Below are the code and all the weights of a small trained network. Each question names an input and a class and asks about switching units off, where a switched-off unit gives its printed mean instead of its output.

import numpy as np


def w(rows, s, z=0):
    codes = np.array(rows[::2]) - 128.0
    scale = np.full(codes.shape[1], s)
    scale[-1] = z or s
    return codes * scale


def f(y):
    return np.maximum(y, 0)


def log_softmax(a):
    a = a - a.max(-1, keepdims=True)
    return a - np.log(np.exp(a).sum(-1, keepdims=True))


def net(x, mask):
    res = np.array(x, float).reshape(1, 4) / 4 @ E
    y = f(res @ A[0][:, :-1].T + A[0][:, -1])
    res = res + np.where(mask, y, B[0][:, -1]) @ B[0][:, :-1]
    return log_softmax(res[-1] @ U[:, :-1].T + U[:, -1])


A, B = {}, {}
E = w([
[55,195,166,21,232],'x0',
[167,206,212,82,23],'x1',
[2,18,190,125,74],'x2',
[209,40,66,9,100],'x3',
],0.0067)
A[0] = w([
[106,115,135,123,117,41],'neuron 1',
[147,115,112,156,97,105],'neuron 2',
[134,119,113,111,122,163],'neuron 3',
[85,85,140,109,129,11],'neuron 4',
[118,139,165,98,163,112],'neuron 5',
[102,105,154,115,113,24],'neuron 6',
[85,83,150,105,95,93],'neuron 7',
[168,80,120,32,113,68],'neuron 8',
[96,46,63,175,239,4],'neuron 9',
[101,121,146,144,115,97],'neuron 10',
[148,75,87,53,126,36],'neuron 11',
[155,87,108,171,121,68],'neuron 12',
[86,167,137,108,168,93],'neuron 13',
[120,133,136,109,147,64],'neuron 14',
[98,140,152,76,156,101],'neuron 15',
[62,203,181,236,153,36],'neuron 16',
[75,158,130,58,151,79],'neuron 17',
[138,148,162,109,94,15],'neuron 18',
[132,151,144,158,142,24],'neuron 19',
[118,119,125,129,118,96],'neuron 20',
[93,151,152,59,156,119],'neuron 21',
[136,199,210,68,8,2],'neuron 22',
[133,115,120,165,91,32],'neuron 23',
[133,131,122,99,112,44],'neuron 24',
[156,105,117,183,51,100],'neuron 25',
[155,112,123,205,91,123],'neuron 26',
[70,92,176,100,88,107],'neuron 27',
[156,81,115,65,131,53],'neuron 28',
[184,170,124,129,151,12],'neuron 29',
[113,144,138,79,189,87],'neuron 30',
[72,80,151,117,125,29],'neuron 31',
[193,203,83,117,178,13],'neuron 32',
],0.018,0.0041)
B[0] = w([
[152,139,103,116,133,140],'neuron 1',
[144,108,169,133,123,171],'neuron 2',
[101,120,155,156,96,151],'neuron 3',
[162,144,100,162,118,158],'neuron 4',
[157,121,164,115,133,163],'neuron 5',
[150,140,112,151,117,149],'neuron 6',
[182,137,106,170,101,178],'neuron 7',
[62,147,114,97,56,198],'neuron 8',
[58,153,127,149,253,221],'neuron 9',
[144,146,110,139,112,157],'neuron 10',
[64,131,125,113,61,188],'neuron 11',
[160,112,166,110,149,179],'neuron 12',
[146,98,157,88,128,175],'neuron 13',
[139,123,144,121,134,140],'neuron 14',
[156,111,178,119,137,170],'neuron 15',
[35,152,104,93,9,253],'neuron 16',
[158,88,172,111,141,179],'neuron 17',
[99,135,130,136,164,155],'neuron 18',
[119,125,104,123,95,149],'neuron 19',
[149,129,111,113,135,136],'neuron 20',
[157,89,165,97,143,183],'neuron 21',
[51,140,119,144,251,236],'neuron 22',
[154,101,141,102,141,164],'neuron 23',
[102,132,133,129,126,139],'neuron 24',
[172,94,192,96,147,217],'neuron 25',
[165,92,167,91,129,210],'neuron 26',
[198,145,78,165,110,194],'neuron 27',
[92,152,117,91,83,177],'neuron 28',
[187,148,86,159,117,173],'neuron 29',
[147,97,178,109,149,173],'neuron 30',
[177,136,82,163,115,173],'neuron 31',
[215,141,65,203,107,210],'neuron 32',
],0.041,0.015)
U = w([
[150,38,157,73,71,233],'0',
[59,118,79,81,2,131],'1',
[66,124,78,138,161,238],'2',
[180,114,40,165,52,5],'3',
],0.008,0.0016)

Each question gives the input, the list of numbers given to net, and the class t.
The units are the neurons (one row each of A and B). Each row of codes is followed by its name. A weight is (code - 128) times the scale printed after its matrix; where a second scale follows, it is the last column's (A, B and U).
mask holds one flag per neuron, in row order. A switched-off neuron (its flag False) gives its mean, the last column of its row in B, instead of its output. The means were averaged over made-up inputs and are rounded, as every weight is.
A unit's drop is (log p(t) with every unit on - log p(t) with that unit switched off) / (log p(t) with every unit on - log p(t) with every unit switched off).
The circuit of an input: a set's keep is (log p(t) with only the set's units on - log p(t) with every unit switched off) / (log p(t) with every unit on - log p(t) with every unit switched off). Starting from the 12 units with the biggest drops (on a tie, the unit counted first), units are removed one at a time, each time the one whose removal leaves the highest keep (on an exact tie, the one counted first), for as long as the keep stays at least 0.8.
circuit, biggest first: the units of the circuit, biggest drop first
top k neurons: the k neurons with the biggest drops, biggest first
drop of u: that unit's drop, to one decimal
input [4,-1,-8,-6], class 3: circuit, biggest first -> [neuron 32]
input [-2,-5,4,-5], class 1: top 3 neurons -> [neuron 16; neuron 22; neuron 32]
input [-6,2,-8,-6], class 3: top 2 neurons -> [neuron 32; neuron 29]
input [7,-6,-6,8], class 1: top 3 neurons -> [neuron 8; neuron 11; neuron 28]
input [-1,2,2,0], class 2: top 3 neurons -> [neuron 32; neuron 16; neuron 29]
input [4,-5,-2,-1], class 2: top 3 neurons -> [neuron 9; neuron 25; neuron 26]
input [6,3,-7,4], class 3: top 2 neurons -> [neuron 32; neuron 29]
input [-2,7,7,7], class 1: top 4 neurons -> [neuron 8; neuron 9; neuron 11; neuron 28]
input [1,-5,-5,-2], class 2: top 4 neurons -> [neuron 9; neuron 27; neuron 7; neuron 31]
input [6,6,-4,-7], class 1: top 4 neurons -> [neuron 16; neuron 25; neuron 26; neuron 9]
input [-3,-1,-6,6], class 1: top 2 neurons -> [neuron 8; neuron 11]
input [2,6,-6,-1], class 2: top 2 neurons -> [neuron 22; neuron 27]
input [0,3,-3,-4], class 1: top 2 neurons -> [neuron 9; neuron 16]
input [-5,8,-8,2], class 2: circuit, biggest first -> [neuron 22]
input [6,-3,8,1], class 3: top 2 neurons -> [neuron 27; neuron 31]
input [-6,8,-8,-7], class 2: drop of neuron 4 -> 0.1
input [4,5,-2,-7], class 1: drop of neuron 16 -> 9.4
input [2,-8,-7,7], class 2: drop of neuron 9 -> 6.9
